[-46  45 -44  18  34  96  -9  11  -2 -19 -34 -53  -1 -24  33 -19 -36  -2
   3  24 -12   5 -21  25 -12  25  11 -49 -10  35  42  51  41]	Nobad
[ -2 -23   4   0  -4  10  -3  30  33 -27 -11  23 -15 -32 -31 -27  -1   4
 -17   8   2  30  -3  34 -46  68 -33  16 -15 -20   2 -14   0]	rikem
[  6  18  10   1  -7 -31  -6  72 -39  -9  -2 -26   9  36 -60  -5  57  -3
  -3  37  -1   0  21  44 -26  -4  -8  15 -14   4 -25 -64 -24]	mef
[  1 -20  -7  33 -17   8   9 -14 -71 -31 -37 -33  -4 -15  -3 -22  15  14
 -16  33 -28  15  -9   4  -3  -9 -21  -3  -3 -55   2 -73  12]	mef
[-25  34  10  17 -14  15  17 -12 -27  19  -5  72  11 -17 -31  -9  23 -29
  -9  15 -19   2  27  16  11   4 -13 -30 -21 -39 -11  -2 -19]	mef
[ 42   4  -5  22 -21  -2  -6  15 -27 -30   1  -4 -36 -10 -62 -58  -6  40
  42   9 -21  29 -10   9  47  59 -15  39  21 -41 -10 -58 -36]	Deda
[-10 -14 -11 -41 -20  12  -3  40  53 -34  49  54 -34  -5 -45 -36  28 -19
 -42   2 -51  12  -5  17 -52 114  -4  -2 -38  -4 -14 -30 -23]	Kova
[-37   3 -10  10  10  64  10  12  -3  10   0 -54  12  11  16 -18 -21 -38
  -3 -21 -24  -7   5  -7  -4   1  -3 -30  15  -8   7  10  -5]	git
[ -3 -19   1  11 -21 -14   0 -15  28  -1   9  26  -1 -13   0   7   9 -23
  -5 -28   2   3  -5   3 -13  43  -6   1   6 -33   7  -4 -10]	tili
[ 55  -9  26  47  10 -77  23 -14 -10  14  10  26   5  37 -41  -6  73  30
  12 -30  15   7  -7 -47  15  14 -11  25 -44 -44 -23  29 -30]	Busus
[-42  21  -3 -39  -7   2 -17 -27  55  20  36 -17   1  10  42 -34 -94 -34
 -25 -41 -51  81 -52 -50 -12  52 -12  10  32 -15 -13  57  39]	Deda
[ 13 -11  25  -8  10 -40  22  27  17  11   6  38 -23  11 -37   2  25  14
   3   9  -2  20 -28 -24   4  21  -6  19  -2 -23 -12  30 -33]	git
[-44  54  25   9 -10  -2  -1 -11 -23  36  -3  54   6 -22 -19 -21   4 -34
  -3  -1 -18  15  20  21  19  11  10 -28 -23 -17 -17  14  -1]	mef
[-46  23 -21  15  -3  73   3  10   4  -4 -13 -15   9  10  -3 -21  -2 -31
 -19   3 -15  14  -4 -18  -6  22   2 -30 -21 -11  11  15 -10]	Nobad
[-26  49 -58  -3  17 109 -17  13 -47  -8 -75  18  37  14  29 -23 -11 -66
 -15 -11 -17  25  55  16 -27 -14  -3 -41  21 -28  -7  30  19]	Deda
[  7 -45 -23 -14  16  -7 -26  31 -16 -46 -16  32  16  41 -46 -15  12 -11
 -24  71  -7  17  -8  43 -59  46 -21  39  -7  17  -9 -74 -34]	lufef
[-29  44   5  12 -12  16   5 -30 -15  19  -4  46  21   2 -20 -13 -14 -21
  -4  33  -6 -15  32  -3  -5  -4 -17 -31   0   7  -6  10 -15]	Kova
[ -8  -8  -6  31  13  68  -2   0   1   7   4 -49  32  36  29 -16 -18 -30
   0 -42 -18  12  13   1  -9  16   5  -8 -32 -32   7   9  -5]	Busus
[-46 -21 -22  20  19  41 -13 -21 -10   0  -1 -31   9   5  -3 -17   0 -32
   6 -40  -6  50   7 -27 -19 -11 -14 -38 -17 -18  11  28  -2]	lufef
[ 14 -12  15 -23   6 -23 -22  26  22 -25   6  31 -17  19 -39  -5 -11  11
 -12  49   7  58 -30  43 -33  53  -4  25 -29  11 -10  -9 -13]	mef
[ 26  27  -5 -55  29  30 -22  46 -28 -26   0  34   4 -10 -29  17 -16  22
  -3  25  12  15   9  44 -62  24 -10  -7  -1  -8  11 -55   0]	zab
[-36  22  25  -9 -17  12 -26 -13 -25 -11 -31 -37  21 -35  31  -9  13   7
 -22 -28 -22  -4   1 -13  23 -44 -14  20  19 -17  22 -54  42]	suri
[ 34  17  -1  11 -20   9   6 -24 -28 -17 -17 -55  11 -10  14 -14 -26  55
   5 -19 -19   7  -7 -29   5 -14 -13  24  -2 -68  22 -44  37]	Busus
[-42  50   2  43  -7   4  19 -14 -28  36 -24  50  11  -2 -30 -37  31 -25
 -11  36   5 -32  51 -39  23  -2  31 -57  -3  -4 -28  25 -23]	Nobad
[ 25  -5   3  33  25 -66  16 -19 -12   3  -6  75   8   4 -30  16  61   0
 -12  51   3  -5 -35 -41  27  14  -4  22 -24  13 -11  26 -33]	Nobad
[-47 -26  33  56  15  35   6 -56  15   9 -28  98  33 -47  45  30  15 -57
 -48  -1  35 -84 -21  91 -57  30 -64  -3 -24  28   4  69  34]	rikem
[-23   3 -20  -3 -13  65  -9  12  34  -9  -4 -55   2  -5   1 -36 -43  -3
   6 -34  -8  41  17 -17 -14  17  23 -18   1 -15   5  24  18]	Deda
[-45   5  19 -24 -31  -9  -6  -3 -18 -23 -29 -49   4 -21   2 -16 -28  57
 -19  25 -23  -1 -32 -16 -28 -38  -1  34  19   2  22 -59  60]	lufef
[-33 -47  -9  16 -30 -12  11 -39  -8  18   4  49  -2  24  -5  18  -9 -20
 -27 -11  11 -15 -14  -4 -38   9 -10  -2 -18 -71  -8 -12  -5]	lufef
[-12  17 -32  32 -27   3  25  -4 -45  -7 -24 -86   4   2  -9   1  -9  37
   6  -4   1 -17  12 -41 -45 -18   1 -38  38 -61  20 -49  25]	tili
[ 34   4 -20  15   1 -42  25   7   4   5   8  42  -7 -12 -53 -13  42  27
   8   3   0   7  19 -51  14   0  14   1  -3 -35 -33  31 -27]	Deda
[-35  19 -16   0  -2  87   7   2 -23  -7 -10 -29  14  -3  15   6 -45 -35
  10 -43 -19 -11  -5   7   8  10  17 -38 -15 -29  10   0  14]	moro
[-46  67  33  -2 -23  11  -5  -6  11  31 -35 111  -5   0 -44 -34 -21 -25
   4  12  21  32  45   5  -6  44  23 -31  14 -20 -19  34 -35]	tili
[-51  69  37  13 -21   3   5 -13 -18  25 -28  77  15  -6 -35 -28  29 -23
 -22  18   0 -18  14 -17   9  21   5 -19 -12   4 -13  12  -6]	Nobad
[ 64   8 -32  14  23 -55  14  -4  -7  -7  22  66 -16 -27 -71   1  58  33
  18  -3  15  14  14 -52  14   5  -2   2  -9 -33 -37  36 -37]	Deda
[-12   2  10  -1 -28 -16 -13 -27  23   6   9  42  12  -6 -14  13 -16 -29
 -13 -19  23   2   7   3 -35  37  -6   0   9 -31  -6 -18 -14]	tili
[ -8  11   8  14 -35 -21  -1 -25   9   8   7  44  -4 -19   0  14  14 -17
 -22  -7   6 -33 -41  20   8  40 -31  24 -21 -33   4  -7  10]	Nobad
[-19 -10 -35   3  11  39   7  -2   2  20   1 -23  41  20  29 -12 -38 -38
 -18 -15   1   5  24   4 -29  13  13 -55 -13 -20   4   9   1]	zab
[  3  39  47 -17 -32  -1  -2 -13 -28  -5   0  83  21 -52  -7  56  24 -29
  13 -68  -7 -81 -36  84   7  50 -39  30 -29 -21  28 -43  44]	moro
[ 15  17   3   4  -4 -55  17  -9  -1  11   0  85  -4 -17 -44 -10  28  15
 -10   5  -2   8  -5 -32  -8  31   3  14  -9 -34 -34  31  -9]	Deda
[ 54 -14  16  17  24 -64  12  -3  -4  10   5  26   7  12  -8   9  45  27
   4 -21  -4  13 -11 -42   9  10  27  30 -43 -33 -12  20  -2]	Busus
[ 15 -34  11 -24  12  16  -9  29 -21 -58 -33  -1 -24 -49   2  45 -41  27
  -3  19  19  27 -57  61 -89  49 -55  10 -17 -67  19 -29  43]	moro
[ -5 -28  -4  26 -20  -5  10 -23  22   2  10  15  20   7   4  21   7 -26
  -7 -14   8 -27   1   2 -23  27  -2  -6  10 -19  11 -12 -14]	tili
[ 23 -31  -7 -22 -11  25 -14  33  40 -37  18   6 -39  23 -28  -5 -24  17
  10  37  -3  26 -12  42 -31  64 -10  10  -9  -1  15 -23 -21]	Kova
[-56  47  16  27  -6  27  -1 -16 -40  20 -31  34  32  -8  -2 -17  12 -18
 -18   8 -12 -36  26  13  12 -14 -17 -19   7 -20   2 -17  -5]	suri
[ -6  36 -29   5 -31  20  10 -43 -29 -18 -16 -36  -3 -16   3 -25 -38  49
 -14  41 -25 -32   5 -43  19 -44   8  -9  23  -3   2 -36  22]	Kova
[-11  11  13 -10  -3  25  -9  50  23 -10 -20  39 -19   4 -27  -4 -16  -2
  -2   4  14  18 -19  73 -49  66 -28  25  -9 -12  10   5   4]	rikem
[ 14 -30  15  19 -31 -37   3 -69  13   2  31  34  15  19  -6  11 -22  -8
 -18  38  11 -36  -4  -9 -10   9 -44   9  13   3  -8 -24 -17]	Kova
[  4  15  15 -27 -28 -17  -6  23  48 -36 -39  31   9 -85 -24 -59 -19  37
  -6  41 -25  27  10  44 -32  86  -3  24  -2  11  21 -22  51]	Deda
[  9  15   7  -4 -37 -13  12   5 -55 -25 -35 -44  -1 -12 -14  -1 -14  31
   5  -8  -5 -23  -9 -11   3  -9  -6   2  16 -55  -1 -67  36]	moro
[  6   6 -53  23  20 -54  16 -17 -18  22  -8  46  39  10 -27  -6  42 -10
 -28  19 -14  12  25 -74  37 -27  17  -4 -28 -48 -31   6 -55]	suri
[ 28 -12  10 -10  11 -45  20   9 -14  -1  -2  56  -1  16 -33  32  25  -3
   4  -8   3   9 -22 -42  23  -1  25  13 -25 -31 -28  13 -23]	moro
[ 34 -61 -27  92 -13 -36  46 -18  16  -6   1 -40   9 -25   6  -8  49  12
  25 -14  -3 -85 -11  51  20  56 -39  -2  -4  -1  42  -2  25]	rikem
[ 51  23  -1 -25   8 -83  22  17   0  18  -5  85 -16   5 -49  -6  49  45
   3   9  27  22  20 -39  16  -4  21 -14  -8 -29 -24  32 -21]	zab
[-21  44  18  39  -4   0  13 -57 -31  11 -10  78  37 -79 -12 -14  40 -32
  -7  19 -19 -35  34  41  13  11 -52 -44 -13  -1   9   5  18]	mef
[-49 -31 -36  37  17  35  -7 -24 -36  -3  -8  -8  20   4  -2 -29  15 -54
 -14 -27 -20  26   7  -9 -21  13 -20 -30 -29 -31  -5  -1 -17]	lufef
[ 34  28 -24 -26  31  42 -33  42 -11 -34  -7 -24  12  19   4   8 -16   9
 -14  -6   1  26  -6  41 -67  25 -33  27 -23 -28   0 -16  15]	Busus
[-44 -16   8  23 -19  21   6   4  24  -1  -1 -17 -26   9 -10 -26  50 -33
 -14 -87   3  35   6 -36 -38  50   8 -46 -13 -45  -4  36  -5]	tili
[ 35 -37   8 -10  -5 -54  16 -19  13  17  48  43   3  37  -9  29  23   7
 -31   0  40 -59  20 -21 -34 -11   1 -25  19 -14 -32  -8 -13]	zab
[ 73  -9  15  19  24 -64  13 -10  10   2  15  49   8  28 -42 -11  57  31
  17  -6   2  24   9 -54  28  20   9  22 -30 -18 -16  23 -32]	Busus
[ -65   43   69   24  -41   -1   15   -6  -56    5  -30   21    9  -17
  -55  -62  -43   23  -14   89  -43   22  -25  -27   -5   58  -12   14
    7  -30    4 -101  -18]	Nobad
[  8 -18  20  35 -24 -21   9 -39  12  10  20  11  -3 -30  -9  -2 -15  12
  15 -16  12 -22  -4   5  -6  28 -28   1  13 -33  -2  11  15]	Deda
[-26  52 -26  18   3   6 -16 -12 -66  -3  -1 -54  19 -21   6 -15 -13 -17
 -26  27 -24 -14 -13 -31   8 -30 -44   3  26 -20 -21 -55   4]	Nobad
[-15  10 -23  52  15  30  20   5 -82  -8 -31 -43  21 -11 -18 -16  24   1
 -12  13 -16 -17  20 -37  -2 -57 -34  -2  20 -35 -18 -45 -18]	rikem
[-25  -1  -5  -8 -26 -13 -16 -16 -35 -14 -15 -42 -13 -21  -9  -6 -21  32
  -1 -23  -5  32 -25 -20 -18 -29 -27  19   5 -58  14 -46  36]	lufef
[ -52   12    3   39  -66   49   38  -24  -44  -14  -93  -97  -17  -37
    8  -36 -101   74   23  -27    8   28  -47   -9  -12   26   32  -32
  -47 -111   43  -13   73]	moro
[ 15  -1  -9  23 -29 -18   7  -2 -38 -20 -25 -62  17 -29 -12 -28 -11  34
   8  10 -19  -8   7 -13 -16   4 -14  14  27 -37   7 -66  35]	Deda
[-31 -18  11  15   9  83   0  17   0  -4 -15  40  26  47 -28   7  15 -51
  -7  36   8  15  47   9 -32 -16  -9 -25 -26  11  -7   6 -64]	Kova
[-34  34  14  26  -5  24  22 -11 -11  24 -14  64   9 -31 -26 -25  15 -21
  -5 -11 -13 -21  29  -5  14  10  -8 -20   2 -16  -6  14  -7]	rikem
[ 14  -5   9 -35  13  15 -11  31   1 -21  -1   8  14  15   8  23 -16  21
 -15  18  14 -20 -30  61 -50  27  -7  16  -8  23  20 -32  20]	zab
[  9  -4 -26  30  -7  13   3 -35 -54 -21 -18 -61  38 -35  -2 -12  -8   8
  -4 -14 -18   9   7 -46 -26 -23 -40  -2  18 -50   6 -48  25]	Deda
[-51  81  46 -23   2  15 -35  27   1  18   5  65 -11 -61 -39 -34  50 -23
   1 -43  -4  17  61  18  21   0 -35 -27  10 -17 -14  10 -10]	suri
